Below are the code and all the weights of a small trained network. Each question names an input and a class and asks about switching units off, where a switched-off unit gives its printed mean instead of its output.

import numpy as np


def w(rows, s, z=0):
    codes = np.array(rows[::2]) - 128.0
    scale = np.full(codes.shape[1], s)
    scale[-1] = z or s
    return codes * scale


def norm(h):
    return h / np.sqrt((h * h).mean(-1, keepdims=True) + 1e-5)


def f(y):
    return y / 2 * (1 + np.tanh(0.7978845608 * (y + 0.044715 * y**3)))


def log_softmax(a):
    a = a - a.max(-1, keepdims=True)
    return a - np.log(np.exp(a).sum(-1, keepdims=True))


def net(x, mask):
    res = np.array(x, float).reshape(1, 4) / 4 @ E
    u = 0
    for l in range(2):
        y = f(norm(res) @ A[l][:, :-1].T + A[l][:, -1])
        res = res + np.where(mask[u : u + 15], y, B[l][:, -1]) @ B[l][:, :-1]
        u += 15
    return log_softmax(norm(res)[-1] @ U[:, :-1].T + U[:, -1])


A, B = {}, {}
E = w([
[136,124,129,207,203,109,155,37,191,147,116],'x0',
[11,90,131,121,151,246,254,72,120,105,162],'x1',
[155,117,101,89,121,98,114,12,154,136,244],'x2',
[173,159,69,19,105,182,180,42,103,165,95],'x3',
],0.0059)
A[0] = w([
[2,77,182,146,121,135,191,73,154,98,147,95],'0.n0',
[170,119,112,39,124,91,22,131,72,71,173,205],'0.n1',
[194,160,128,102,84,110,137,41,84,200,133,115],'0.n2',
[120,132,196,136,122,129,77,210,118,69,40,1],'0.n3',
[200,191,88,135,174,58,111,65,124,194,101,63],'0.n4',
[184,198,115,148,174,93,65,69,139,223,81,65],'0.n5',
[126,140,140,191,141,118,163,150,228,96,199,133],'0.n6',
[146,101,116,136,202,185,247,84,206,196,90,207],'0.n7',
[62,147,89,107,160,152,133,98,136,130,126,76],'0.n8',
[131,117,107,141,187,92,105,37,156,144,193,190],'0.n9',
[136,179,125,157,154,162,206,184,160,147,33,123],'0.n10',
[189,155,118,166,115,17,86,141,125,202,92,16],'0.n11',
[34,127,101,102,101,156,126,147,9,111,149,42],'0.n12',
[146,93,98,189,146,42,76,142,166,126,197,132],'0.n13',
[168,179,113,87,79,47,107,169,163,136,136,131],'0.n14',
],0.0066,0.0036)
B[0] = w([
[75,59,109,120,128,172,117,154,135,37,149,232],'0.n0',
[156,163,52,89,140,17,89,154,93,139,106,224],'0.n1',
[147,67,66,192,137,73,163,200,137,153,106,194],'0.n2',
[202,132,94,46,170,161,155,91,129,173,89,187],'0.n3',
[132,52,199,142,138,138,157,145,196,153,68,185],'0.n4',
[111,60,180,153,127,177,217,130,207,174,74,183],'0.n5',
[68,89,143,169,61,82,113,146,122,130,171,182],'0.n6',
[121,146,121,86,125,81,97,139,2,98,138,254],'0.n7',
[165,101,133,80,179,142,116,40,137,143,149,149],'0.n8',
[202,191,205,87,100,157,83,87,162,166,93,221],'0.n9',
[105,164,175,216,110,152,134,195,201,194,134,191],'0.n10',
[142,109,152,77,192,152,79,59,174,106,176,192],'0.n11',
[207,185,190,164,66,100,163,162,189,129,91,172],'0.n12',
[88,187,125,124,93,130,118,80,65,100,206,205],'0.n13',
[81,98,52,136,177,75,66,136,72,74,162,191],'0.n14',
],0.0069)
A[1] = w([
[168,214,112,180,103,187,175,161,216,198,59,3],'1.n0',
[152,106,184,140,246,129,89,184,179,218,30,152],'1.n1',
[42,149,243,113,190,228,122,97,163,169,69,182],'1.n2',
[67,78,207,175,146,215,197,80,106,3,90,164],'1.n3',
[23,111,80,173,106,44,103,188,92,88,123,90],'1.n4',
[220,85,113,109,178,113,137,104,181,143,85,33],'1.n5',
[181,238,255,150,104,222,173,182,98,166,91,46],'1.n6',
[68,189,52,124,202,122,172,107,58,135,65,64],'1.n7',
[154,21,92,188,148,138,124,129,198,141,137,139],'1.n8',
[87,127,46,163,133,212,169,85,23,153,155,147],'1.n9',
[92,160,203,111,93,113,223,142,61,98,95,116],'1.n10',
[167,223,226,135,125,160,189,182,37,150,96,159],'1.n11',
[237,142,106,53,122,117,186,113,175,178,69,95],'1.n12',
[23,21,213,185,67,110,75,102,162,77,191,158],'1.n13',
[55,29,74,234,69,181,167,219,174,52,57,68],'1.n14',
],0.0066,0.0032)
B[1] = w([
[24,177,80,160,97,160,211,243,64,56,125,164],'1.n0',
[123,130,81,100,45,166,176,60,138,137,121,229],'1.n1',
[131,178,64,213,107,52,108,154,59,72,125,202],'1.n2',
[151,105,48,108,148,155,142,158,59,164,67,246],'1.n3',
[164,96,112,129,203,127,139,162,76,217,107,190],'1.n4',
[118,79,143,77,94,148,116,81,184,192,98,165],'1.n5',
[77,197,131,171,31,170,171,76,148,76,104,181],'1.n6',
[255,121,117,109,208,102,35,127,94,122,157,149],'1.n7',
[186,163,160,55,111,137,97,103,110,145,135,156],'1.n8',
[142,117,174,72,157,155,72,114,179,102,103,173],'1.n9',
[108,115,129,152,56,121,127,92,181,192,115,180],'1.n10',
[135,141,103,145,53,80,153,24,161,126,97,189],'1.n11',
[101,68,156,128,89,119,103,164,220,175,76,201],'1.n12',
[184,183,185,160,126,118,162,119,223,106,136,255],'1.n13',
[19,105,177,124,202,175,153,191,100,211,207,211],'1.n14',
],0.0078,0.0072)
U = w([
[189,200,39,85,172,23,20,186,16,117,128,237],'0',
[158,49,145,19,202,246,88,39,80,47,130,70],'1',
[25,34,220,196,228,202,182,222,61,173,210,82],'2',
[164,187,254,213,143,53,83,28,206,48,245,106],'3',
[38,200,89,200,32,210,234,158,97,129,54,204],'4',
[195,95,121,44,48,84,87,51,236,221,41,169],'5',
[143,185,185,135,166,200,159,198,203,67,221,2],'6',
],0.01,0.0047)

Each question gives the input, the list of numbers given to net, and the class t.
The units are the neurons (one row each of A and B). Each row of codes is followed by its name. A weight is (code - 128) times the scale printed after its matrix; where a second scale follows, it is the last column's (A, B and U).
mask holds one flag per neuron, layer by layer. A switched-off neuron (its flag False) gives its mean, the last column of its row in B, instead of its output. The means were averaged over made-up inputs and are rounded, as every weight is.
A unit's drop is (log p(t) with every unit on - log p(t) with that unit switched off) / (log p(t) with every unit on - log p(t) with every unit switched off).
The circuit of an input: a set's keep is (log p(t) with only the set's units on - log p(t) with every unit switched off) / (log p(t) with every unit on - log p(t) with every unit switched off). Starting from the 12 units with the biggest drops (on a tie, the unit counted first), units are removed one at a time, each time the one whose removal leaves the highest keep (on an exact tie, the one counted first), for as long as the keep stays at least 0.8.
circuit, biggest first: the units of the circuit, biggest drop first
k most important neurons: the k neurons with the biggest drops, biggest first
k most important neurons of layer l: the k neurons of layer l with the biggest drops, biggest first
input [8,-8,-4,-4], class 3: 2 most important neurons of layer 0 : (0.n13, 0.n1)
input [1,8,-1,1], class 1: circuit, biggest first : (1.n9)
input [8,7,0,7], class 0: circuit, biggest first : (1.n7, 0.n7)
input [1,-7,-8,-5], class 5: 2 most important neurons : (0.n3, 1.n1)
input [1,4,-6,-3], class 2: 4 most important neurons of layer 0 : (0.n9, 0.n0, 0.n5, 0.n4)
input [-5,8,1,-2], class 2: 2 most important neurons : (0.n0, 1.n14)
input [-1,-4,2,0], class 0: 2 most important neurons : (0.n14, 0.n1)
input [-3,7,-2,8], class 5: circuit, biggest first : (1.n10, 1.n9)
input [-8,7,6,8], class 5: circuit, biggest first : (0.n12, 1.n0)
input [8,3,1,-2], class 3: circuit, biggest first : (1.n13, 0.n6)
input [-7,-2,-6,-1], class 5: 2 most important neurons of layer 0 : (0.n3, 0.n5)
input [-3,0,0,-1], class 0: 2 most important neurons of layer 1 : (1.n13, 1.n10)
input [-2,-8,-7,-1], class 5: 3 most important neurons of layer 0 : (0.n3, 0.n7, 0.n11)
input [-2,8,-3,-5], class 2: circuit, biggest first : (1.n14)
input [-2,5,-2,-3], class 2: 3 most important neurons : (0.n0, 1.n14, 0.n9)
input [5,7,0,-3], class 2: 2 most important neurons : (0.n0, 0.n6)
input [-1,-6,-8,-3], class 5: circuit, biggest first : (0.n3, 1.n1)
input [6,8,7,-2], class 1: 2 most important neurons : (1.n3, 0.n0)
input [-3,-4,-8,8], class 4: 2 most important neurons of layer 0 : (0.n10, 0.n7)
input [-2,4,7,-2], class 3: circuit, biggest first : (1.n13)
input [-5,8,-2,8], class 5: 3 most important neurons : (0.n12, 0.n7, 1.n9)
input [1,6,0,0], class 2: 4 most important neurons of layer 0 : (0.n0, 0.n3, 0.n13, 0.n11)
